Below is a small trained network, with its code and all its weights. Each question gives an input and a class and asks what happens when units are switched off, that is, made to give their printed mean instead of their output.

import numpy as np


def w(rows, s, z=0):
    codes = np.array(rows[::2]) - 128.0
    scale = np.full(codes.shape[1], s)
    scale[-1] = z or s
    return codes * scale


def f(y):
    return y / 2 * (1 + np.tanh(0.7978845608 * (y + 0.044715 * y**3)))


def log_softmax(a):
    a = a - a.max(-1, keepdims=True)
    return a - np.log(np.exp(a).sum(-1, keepdims=True))


def net(x, mask):
    res = np.array(x, float).reshape(1, 5) / 4 @ E
    y = f(res @ A[0][:, :-1].T + A[0][:, -1])
    res = res + np.where(mask, y, B[0][:, -1]) @ B[0][:, :-1]
    return log_softmax(res[-1] @ U[:, :-1].T + U[:, -1])


A, B = {}, {}
E = w([
[231,215,126,154],'x0',
[130,132,113,114],'x1',
[130,131,117,116],'x2',
[28,221,153,142],'x3',
[87,108,17,254],'x4',
],0.0091)
A[0] = w([
[127,138,145,80,100],'N1',
[185,191,122,146,55],'N2',
[248,9,120,130,51],'N3',
[79,86,145,113,68],'N4',
[151,147,127,132,71],'N5',
[152,90,113,121,4],'N6',
[133,131,147,107,143],'N7',
[131,124,93,170,13],'N8',
[166,154,136,140,112],'N9',
[87,181,108,115,93],'N10',
[137,135,126,131,112],'N11',
[79,75,135,98,43],'N12',
[135,132,155,94,7],'N13',
[138,110,146,147,104],'N14',
[170,163,120,139,36],'N15',
[199,187,126,150,83],'N16',
[104,154,149,141,73],'N17',
[148,141,138,132,97],'N18',
[145,105,135,139,57],'N19',
[168,89,113,123,29],'N20',
[119,104,133,131,63],'N21',
[138,131,145,94,12],'N22',
[179,171,122,145,49],'N23',
[122,100,23,236,40],'N24',
[124,121,119,153,125],'N25',
[59,234,137,119,49],'N26',
[197,181,126,153,82],'N27',
[79,46,134,98,22],'N28',
[137,116,114,159,39],'N29',
[171,113,243,22,7],'N30',
[132,139,147,119,68],'N31',
[140,120,183,127,110],'N32',
[65,51,133,87,82],'N33',
[184,73,122,122,26],'N34',
[83,194,149,138,76],'N35',
],0.015,0.0027)
B[0] = w([
[143,177,130,159,160],'N1',
[148,54,141,159,179],'N2',
[3,148,168,65,231],'N3',
[161,65,137,120,162],'N4',
[131,126,141,150,136],'N5',
[104,127,138,116,141],'N6',
[137,136,109,120,146],'N7',
[154,147,94,118,156],'N8',
[148,107,143,136,153],'N9',
[76,158,155,134,160],'N10',
[133,122,133,128,129],'N11',
[154,90,165,175,167],'N12',
[145,163,118,144,149],'N13',
[131,126,133,118,129],'N14',
[136,96,140,157,152],'N15',
[151,44,141,163,188],'N16',
[120,126,138,94,143],'N17',
[129,125,129,144,135],'N18',
[127,136,148,122,130],'N19',
[93,141,147,109,152],'N20',
[141,120,142,127,130],'N21',
[135,154,118,144,143],'N22',
[133,85,139,171,164],'N23',
[202,220,63,116,244],'N24',
[154,140,130,113,140],'N25',
[42,128,146,55,202],'N26',
[146,69,157,183,184],'N27',
[134,59,150,187,180],'N28',
[147,168,153,137,139],'N29',
[192,213,42,123,255],'N30',
[121,133,112,135,134],'N31',
[136,147,106,117,153],'N32',
[162,52,165,179,191],'N33',
[83,133,154,84,167],'N34',
[76,139,157,81,176],'N35',
],0.033,0.014)
U = w([
[173,165,75,114,234],'0',
[6,96,201,35,8],'1',
[147,2,176,174,136],'2',
],0.0067,0.0015)

Each question gives the input, the list of numbers given to net, and the class t.
The units are the neurons (one row each of A and B). Each row of codes is followed by its name. A weight is (code - 128) times the scale printed after its matrix; where a second scale follows, it is the last column's (A, B and U).
mask holds one flag per neuron, in row order. A switched-off neuron (its flag False) gives its mean, the last column of its row in B, instead of its output. The means were averaged over made-up inputs and are rounded, as every weight is.
A unit's drop is (log p(t) with every unit on - log p(t) with that unit switched off) / (log p(t) with every unit on - log p(t) with every unit switched off).
The circuit of an input: a set's keep is (log p(t) with only the set's units on - log p(t) with every unit switched off) / (log p(t) with every unit on - log p(t) with every unit switched off). Starting from the 12 units with the biggest drops (on a tie, the unit counted first), units are removed one at a time, each time the one whose removal leaves the highest keep (on an exact tie, the one counted first), for as long as the keep stays at least 0.8.
circuit, biggest first: the units of the circuit, biggest drop first
unit that matters most: the unit with the biggest drop
k most important neurons: the k neurons with the biggest drops, biggest first
drop when u is switched off: that unit's drop, to one decimal
input [-6,7,0,-7,-7], class 0: unit that matters most	N30
input [4,-2,-5,5,4], class 1: 3 most important neurons	N30, N26, N35
input [5,7,-8,5,1], class 1: 2 most important neurons	N26, N35
input [2,2,8,-1,0], class 2: 2 most important neurons	N30, N24
input [7,-5,5,-7,4], class 1: 2 most important neurons	N3, N34
input [-4,-7,6,5,4], class 1: 3 most important neurons	N30, N26, N35
input [-2,3,-3,7,-7], class 0: 2 most important neurons	N30, N3
input [-8,1,-4,7,6], class 2: 3 most important neurons	N3, N33, N30
input [-5,-2,4,-4,1], class 2: 3 most important neurons	N33, N26, N28
input [7,-5,1,-5,6], class 2: 3 most important neurons	N30, N16, N27
input [8,2,-3,-1,-6], class 2: 3 most important neurons	N16, N27, N24
input [-7,5,4,5,5], class 2: 3 most important neurons	N30, N33, N3
input [1,-6,-5,-2,0], class 1: 2 most important neurons	N30, N24
input [-2,-6,8,8,5], class 1: circuit, biggest first	N26
input [4,2,-8,3,2], class 2: 2 most important neurons	N3, N30
input [-5,-1,2,2,-7], class 0: drop when N30 is switched off	3.8
input [1,6,7,-7,-4], class 1: drop when N3 is switched off	2.9
input [-5,8,8,-8,4], class 1: drop when N3 is switched off	1.2
